-11,-2,8,-35,4,-22
-11,-1,12,-35,4,-22
-4,2,24,-35,4,-24
-11,-1,8,-35,4,-10
-11,0,15,-35,4,-22
-5,-1,-4,-35,-3,-16
->
-22,-11,-2,8,-35,4
-22,-11,-1,12,-35,4
-24,-4,2,24,-35,4
-10,-11,-1,8,-35,4
-22,-11,0,15,-35,4
-16,-5,-1,-4,-35,-3

13,11,12,-5,-12,-31,-5,1,-14
4,13,22,-23,8,12,9,2,0
-14,-9,-25,1,-16,17,-12,1,4
->
-14,13,11,12,-5,-12,-31,-5,1
0,4,13,22,-23,8,12,9,2
4,-14,-9,-25,1,-16,17,-12,1

29,-9,-13,-19,4,27
-16,-14,32,-21,-13,-20
-4,12,29,1,27,-25
-33,8,-9,-15,23,-11
->
27,29,-9,-13,-19,4
-20,-16,-14,32,-21,-13
-25,-4,12,29,1,27
-11,-33,8,-9,-15,23

26,7
12,1
11,33
18,27
36,9
19,-18
3,11
-9,28
32,-27
-17,-5
->
7,26
1,12
33,11
27,18
9,36
-18,19
11,3
28,-9
-27,32
-5,-17

-2,-5,-1,10,-7
0,5,-12,7,6
11,6,25,14,-23
-22,1,-16,1,30
-2,-12,2,4,18
-4,-6,1,10,-8
-12,10,-13,11,-9
-6,-10,17,9,-3
->
-7,-2,-5,-1,10
6,0,5,-12,7
-23,11,6,25,14
30,-22,1,-16,1
18,-2,-12,2,4
-8,-4,-6,1,10
-9,-12,10,-13,11
-3,-6,-10,17,9

-22,0,12,0,8,-2,12,-9,-21,0,13,2,0,-13,14
-21,36,27,6,-11,22,-6,-28,-20,-16,-16,20,-16,19,10
-3,1,-1,-1,1,-3,1,1,-2,0,0,-1,-1,0,-1
-3,5,3,4,0,3,-2,-2,-5,-1,-2,4,0,4,1
25,-16,-3,13,19,2,1,-1,14,-16,-9,0,-8,9,18
-2,1,0,0,1,1,4,0,-1,1,0,-1,0,1,0
->
14,-22,0,12,0,8,-2,12,-9,-21,0,13,2,0,-13
10,-21,36,27,6,-11,22,-6,-28,-20,-16,-16,20,-16,19
-1,-3,1,-1,-1,1,-3,1,1,-2,0,0,-1,-1,0
1,-3,5,3,4,0,3,-2,-2,-5,-1,-2,4,0,4
18,25,-16,-3,13,19,2,1,-1,14,-16,-9,0,-8,9
0,-2,1,0,0,1,1,4,0,-1,1,0,-1,0,1
---
0,0,0,15
1,29,28,28
0,28,30,0
0,0,22,29
0,0,10,29
3,30,29,31
->
0,0,0,15
0,0,10,29
0,0,22,29
1,29,28,28
3,30,29,31
0,28,30,0

5,-15,-7
-3,25,-16
22,-24,-4
18,40,-24
32,-18,6
12,-9,-20
-21,14,-12
->
18,40,-24
12,-9,-20
-3,25,-16
-21,14,-12
5,-15,-7
22,-24,-4
32,-18,6

12,-9,3,10,-13,-1,5,3,8
15,-7,0,6,-10,5,4,12,-3
-2,-34,-4,-2,28,-1,-3,13,2
2,-26,-1,3,13,-3,-1,7,7
10,-10,4,13,-14,-5,4,-5,17
->
-2,-34,-4,-2,28,-1,-3,13,2
2,-26,-1,3,13,-3,-1,7,7
15,-7,0,6,-10,5,4,12,-3
12,-9,3,10,-13,-1,5,3,8
10,-10,4,13,-14,-5,4,-5,17

39,-5,9,19,-14,-18
-16,7,-8,-36,19,20
-6,16,-24,6,13,12
->
-6,16,-24,6,13,12
-16,7,-8,-36,19,20
39,-5,9,19,-14,-18

-23,-33,2,-23,9,-32,2,15
-13,24,-13,10,-6,19,7,-7
-2,-17,3,-1,2,-3,4,3
-5,26,-7,4,-15,1,-7,12
->
-13,24,-13,10,-6,19,7,-7
-5,26,-7,4,-15,1,-7,12
-23,-33,2,-23,9,-32,2,15
-2,-17,3,-1,2,-3,4,3

-7,-8,11,2,-13,6,6,5,-14
2,-8,-11,0,1,4,4,-6,12
-5,-9,7,13,11,9,9,11,17
24,6,-19,-27,-11,-10,-10,-11,-5
2,22,6,10,10,1,1,29,-9
-10,-9,-5,17,9,8,8,13,11
->
24,6,-19,-27,-11,-10,-10,-11,-5
2,-8,-11,0,1,4,4,-6,12
-10,-9,-5,17,9,8,8,13,11
2,22,6,10,10,1,1,29,-9
-5,-9,7,13,11,9,9,11,17
-7,-8,11,2,-13,6,6,5,-14
---
-13,19,18,13,20,21,8
-21,23,20,22,23,25,12
19,-9,-9,-7,-8,-14,-10
-26,22,21,25,25,29,14
15,-5,-8,-8,-7,-9,-7
24,-12,-10,-10,-10,-18,-12
-16,19,18,20,21,20,9
7,0,-5,-3,-3,-3,-4
->
7,0,-5,-3,-3,-3,-4
-13,19,18,13,20,21,8
-21,23,20,22,23,25,12
19,-9,-9,-7,-8,-14,-10
-26,22,21,25,25,29,14
15,-5,-8,-8,-7,-9,-7
24,-12,-10,-10,-10,-18,-12
-16,19,18,20,21,20,9

1,-1,-10,26,-4,2,-6,1
-9,3,-6,-11,4,-4,0,2
-4,2,-5,-11,7,-4,0,1
-4,1,-9,-4,1,-4,-1,4
-8,-3,-6,-22,2,6,3,1
-2,2,-1,-30,-1,2,18,1
-10,16,-4,-21,13,0,-5,-2
-19,-12,3,-11,11,3,3,5
1,-2,5,5,2,6,-6,1
-18,1,1,-15,11,3,-6,2
6,1,-3,5,7,4,-4,5
-10,5,7,-11,6,3,12,6
->
-10,5,7,-11,6,3,12,6
1,-1,-10,26,-4,2,-6,1
-9,3,-6,-11,4,-4,0,2
-4,2,-5,-11,7,-4,0,1
-4,1,-9,-4,1,-4,-1,4
-8,-3,-6,-22,2,6,3,1
-2,2,-1,-30,-1,2,18,1
-10,16,-4,-21,13,0,-5,-2
-19,-12,3,-11,11,3,3,5
1,-2,5,5,2,6,-6,1
-18,1,1,-15,11,3,-6,2
6,1,-3,5,7,4,-4,5

-19,-18,-3
26,29,-21
->
26,29,-21
-19,-18,-3

10,-5,3,21,-12,-14,9,15,12,17,-17,22,-2
25,-9,-3,18,-13,1,-6,33,8,1,-5,10,18
10,2,0,18,-22,-2,1,15,7,0,-31,25,-5
19,7,-3,12,-9,-9,12,17,14,-2,-12,8,11
-9,5,9,1,16,-13,2,4,-6,-13,5,12,10
->
-9,5,9,1,16,-13,2,4,-6,-13,5,12,10
10,-5,3,21,-12,-14,9,15,12,17,-17,22,-2
25,-9,-3,18,-13,1,-6,33,8,1,-5,10,18
10,2,0,18,-22,-2,1,15,7,0,-31,25,-5
19,7,-3,12,-9,-9,12,17,14,-2,-12,8,11

-24,-29,18,-31,-21,-27,-27,19,21,-28,-15,-26,-29,13,21
25,27,-18,29,24,27,24,-18,-21,26,16,23,26,-13,-20
-8,-13,15,-23,-8,-11,-11,7,14,-18,-5,-11,-11,2,14
13,19,-16,23,11,16,19,-11,-16,20,10,19,18,-9,-16
25,30,-23,34,23,29,29,-19,-23,33,19,29,29,-15,-23
->
25,30,-23,34,23,29,29,-19,-23,33,19,29,29,-15,-23
-24,-29,18,-31,-21,-27,-27,19,21,-28,-15,-26,-29,13,21
25,27,-18,29,24,27,24,-18,-21,26,16,23,26,-13,-20
-8,-13,15,-23,-8,-11,-11,7,14,-18,-5,-11,-11,2,14
13,19,-16,23,11,16,19,-11,-16,20,10,19,18,-9,-16

16,31,6,17,36,7,1,-2,10,2,-26
24,10,-14,10,20,11,-32,40,-9,-2,-11
13,13,11,21,20,5,-23,3,7,7,-20
4,10,16,18,10,0,-17,-5,14,10,-13
6,11,18,25,11,1,-19,-9,13,9,-17
11,11,19,29,12,2,-23,-13,14,11,-18
14,12,5,20,22,5,-25,6,5,7,-17
->
14,12,5,20,22,5,-25,6,5,7,-17
16,31,6,17,36,7,1,-2,10,2,-26
24,10,-14,10,20,11,-32,40,-9,-2,-11
13,13,11,21,20,5,-23,3,7,7,-20
4,10,16,18,10,0,-17,-5,14,10,-13
6,11,18,25,11,1,-19,-9,13,9,-17
11,11,19,29,12,2,-23,-13,14,11,-18

17,-2,5,18,17,16,3,-7,18
31,-4,21,30,21,24,0,-12,29
17,1,10,13,10,17,-3,-11,19
20,-4,14,15,13,13,-5,-10,17
->
20,-4,14,15,13,13,-5,-10,17
17,-2,5,18,17,16,3,-7,18
31,-4,21,30,21,24,0,-12,29
17,1,10,13,10,17,-3,-11,19
---
6,-24,-31,10
4,-2,-17,-28
-2,4,22,18
->
10,-17,4

7,-23
38,21
25,-11
-9,-4
->
-23,38

5,-4,-7
14,-5,1
-32,-29,-27
->
-7,-5,-32

6,12
5,29
27,34
1,-6
->
12,5

15,32,-15,9,-16
5,-2,-6,1,-4
3,-6,6,-2,-5
->
-16,1,6

-21,28,24,20
23,-7,-12,-14
29,-12,-13,-13
->
20,-12,-12
---
17,8,30,31,22
-21,-12,-35,-27,-25
-20,-11,-33,-27,-23
18,10,34,33,26
->
8,30
-12,-35

3,-2,36,-17
0,0,2,4
->
-2,36
0,2

22,-23,-15,21
4,-11,-8,3
-30,26,26,-28
->
-23,-15
-11,-8

-29,-3,-4,2,-5
15,13,12,0,-2
-17,-5,-12,3,-4
10,0,-3,-9,8
->
-3,-4
13,12

15,-26,38
-3,24,-35
2,-34,8
->
-26,38
24,-35

-13,16,24,-30
-13,-5,-2,36
-13,-19,-30,22
->
16,24
-5,-2

10,2,-13,14,7
-18,11,11,-32,40
0,0,0,0,0
-3,11,-1,3,26
->
2,-13
11,11
---
16,17,14
26,33,28
9,10,7
13,13,10
8,6,5
->
33,28
10,7

16,-5,-5,-21,-8
19,-15,-5,-10,-8
-34,-4,4,1,10
36,1,-1,-21,10
->
-15,-5
-4,4

-37,-35,35
3,6,-5
20,24,-13
25,30,-20
->
6,-5
24,-13

38,19,-16
-25,-24,-23
9,-9,17
33,1,-25
-31,-7,31
->
-24,-23
-9,17

28,28,31
36,35,36
25,23,23
2,1,2
->
35,36
23,23

9,0,15
13,-5,26
5,-8,29
->
-5,26
-8,29

8,0,-9,-2
24,-15,-15,6
34,-12,-17,-2
->
-15,-15
-12,-17
